Below are the code and all the weights of a small trained network. Each question names an input and a class and asks about switching units off, where a switched-off unit gives its printed mean instead of its output.

import numpy as np


def w(rows, s, z=0):
    codes = np.array(rows[::2]) - 128.0
    scale = np.full(codes.shape[1], s)
    scale[-1] = z or s
    return codes * scale


def f(y):
    return np.maximum(y, 0)


def log_softmax(a):
    a = a - a.max(-1, keepdims=True)
    return a - np.log(np.exp(a).sum(-1, keepdims=True))


def net(x, mask):
    res = np.array(x, float).reshape(1, 5) / 4 @ E
    y = f(res @ A[0][:, :-1].T + A[0][:, -1])
    res = res + np.where(mask, y, B[0][:, -1]) @ B[0][:, :-1]
    return log_softmax(res[-1] @ U[:, :-1].T + U[:, -1])


A, B = {}, {}
E = w([
[50,147,198,104,72],'x0',
[158,80,120,84,31],'x1',
[34,157,60,84,209],'x2',
[126,1,216,144,163],'x3',
[103,99,86,237,142],'x4',
],0.0072)
A[0] = w([
[127,76,166,101,127,98],'neuron 1',
[81,93,168,223,144,167],'neuron 2',
[253,165,118,121,172,119],'neuron 3',
[92,126,177,171,155,85],'neuron 4',
[143,141,109,140,101,233],'neuron 5',
[100,155,144,186,137,91],'neuron 6',
[205,109,96,159,145,90],'neuron 7',
[72,148,150,96,203,20],'neuron 8',
[159,101,222,117,53,188],'neuron 9',
[102,137,131,115,142,81],'neuron 10',
[91,184,114,107,120,200],'neuron 11',
[139,65,176,70,115,88],'neuron 12',
[161,113,140,100,128,53],'neuron 13',
[86,4,44,107,86,50],'neuron 14',
[156,93,220,127,60,98],'neuron 15',
[89,169,107,64,152,149],'neuron 16',
[132,236,86,155,8,94],'neuron 17',
[102,60,117,166,125,254],'neuron 18',
],0.016,0.0022)
B[0] = w([
[75,143,151,163,112,185],'neuron 1',
[170,101,196,166,210,214],'neuron 2',
[53,127,9,238,135,187],'neuron 3',
[103,76,155,139,172,178],'neuron 4',
[161,116,108,133,136,163],'neuron 5',
[131,69,134,128,160,170],'neuron 6',
[156,164,69,223,122,175],'neuron 7',
[34,182,130,119,182,207],'neuron 8',
[80,62,145,130,12,236],'neuron 9',
[107,136,145,112,122,154],'neuron 10',
[122,129,125,51,177,207],'neuron 11',
[72,169,139,166,73,203],'neuron 12',
[115,152,110,140,104,150],'neuron 13',
[234,253,145,87,90,186],'neuron 14',
[97,71,194,142,31,226],'neuron 15',
[53,173,116,88,142,215],'neuron 16',
[233,42,85,22,143,245],'neuron 17',
[212,162,194,137,156,194],'neuron 18',
],0.026,0.012)
U = w([
[144,143,23,188,130,251],'0',
[78,133,191,155,2,52],'1',
[219,214,143,156,83,75],'2',
[172,106,42,32,146,148],'3',
[172,52,113,116,42,112],'4',
[164,110,196,206,188,92],'5',
[39,185,126,68,176,203],'6',
],0.0074,0.0014)

Each question gives the input, the list of numbers given to net, and the class t.
The units are the neurons (one row each of A and B). Each row of codes is followed by its name. A weight is (code - 128) times the scale printed after its matrix; where a second scale follows, it is the last column's (A, B and U).
mask holds one flag per neuron, in row order. A switched-off neuron (its flag False) gives its mean, the last column of its row in B, instead of its output. The means were averaged over made-up inputs and are rounded, as every weight is.
A unit's drop is (log p(t) with every unit on - log p(t) with that unit switched off) / (log p(t) with every unit on - log p(t) with every unit switched off).
The circuit of an input: a set's keep is (log p(t) with only the set's units on - log p(t) with every unit switched off) / (log p(t) with every unit on - log p(t) with every unit switched off). Starting from the 12 units with the biggest drops (on a tie, the unit counted first), units are removed one at a time, each time the one whose removal leaves the highest keep (on an exact tie, the one counted first), for as long as the keep stays at least 0.8.
circuit, biggest first: the units of the circuit, biggest drop first
most important unit: the unit with the biggest drop
k most important neurons: the k neurons with the biggest drops, biggest first
drop of u: that unit's drop, to one decimal
input [7,0,5,3,-6], class 6: most important unit : neuron 8
input [0,4,-7,-8,-6], class 4: circuit, biggest first : [neuron 17; neuron 9]
input [-6,7,-6,6,6], class 1: 2 most important neurons : [neuron 15; neuron 9]
input [6,3,1,-1,1], class 4: circuit, biggest first : [neuron 8; neuron 17]
input [-7,-8,3,-3,7], class 0: 3 most important neurons : [neuron 3; neuron 7; neuron 15]
input [0,-1,5,1,3], class 6: 2 most important neurons : [neuron 17; neuron 8]
input [-7,4,-1,-6,0], class 0: 2 most important neurons : [neuron 3; neuron 7]
input [1,6,6,3,-2], class 2: 3 most important neurons : [neuron 14; neuron 15; neuron 9]
input [-7,1,0,-6,0], class 0: 2 most important neurons : [neuron 3; neuron 7]
input [5,-3,-7,-6,-8], class 4: 2 most important neurons : [neuron 17; neuron 9]
input [-6,4,6,-1,-4], class 6: 2 most important neurons : [neuron 17; neuron 16]
input [-2,4,7,-6,-3], class 3: drop of neuron 17 : 1.3
input [-6,5,8,1,-5], class 6: drop of neuron 17 : 0.2
input [1,-4,-2,8,5], class 5: drop of neuron 5 : 0.0
input [0,-5,0,8,-2], class 5: most important unit : neuron 2
input [-2,-8,-3,-7,2], class 3: drop of neuron 17 : 1.0
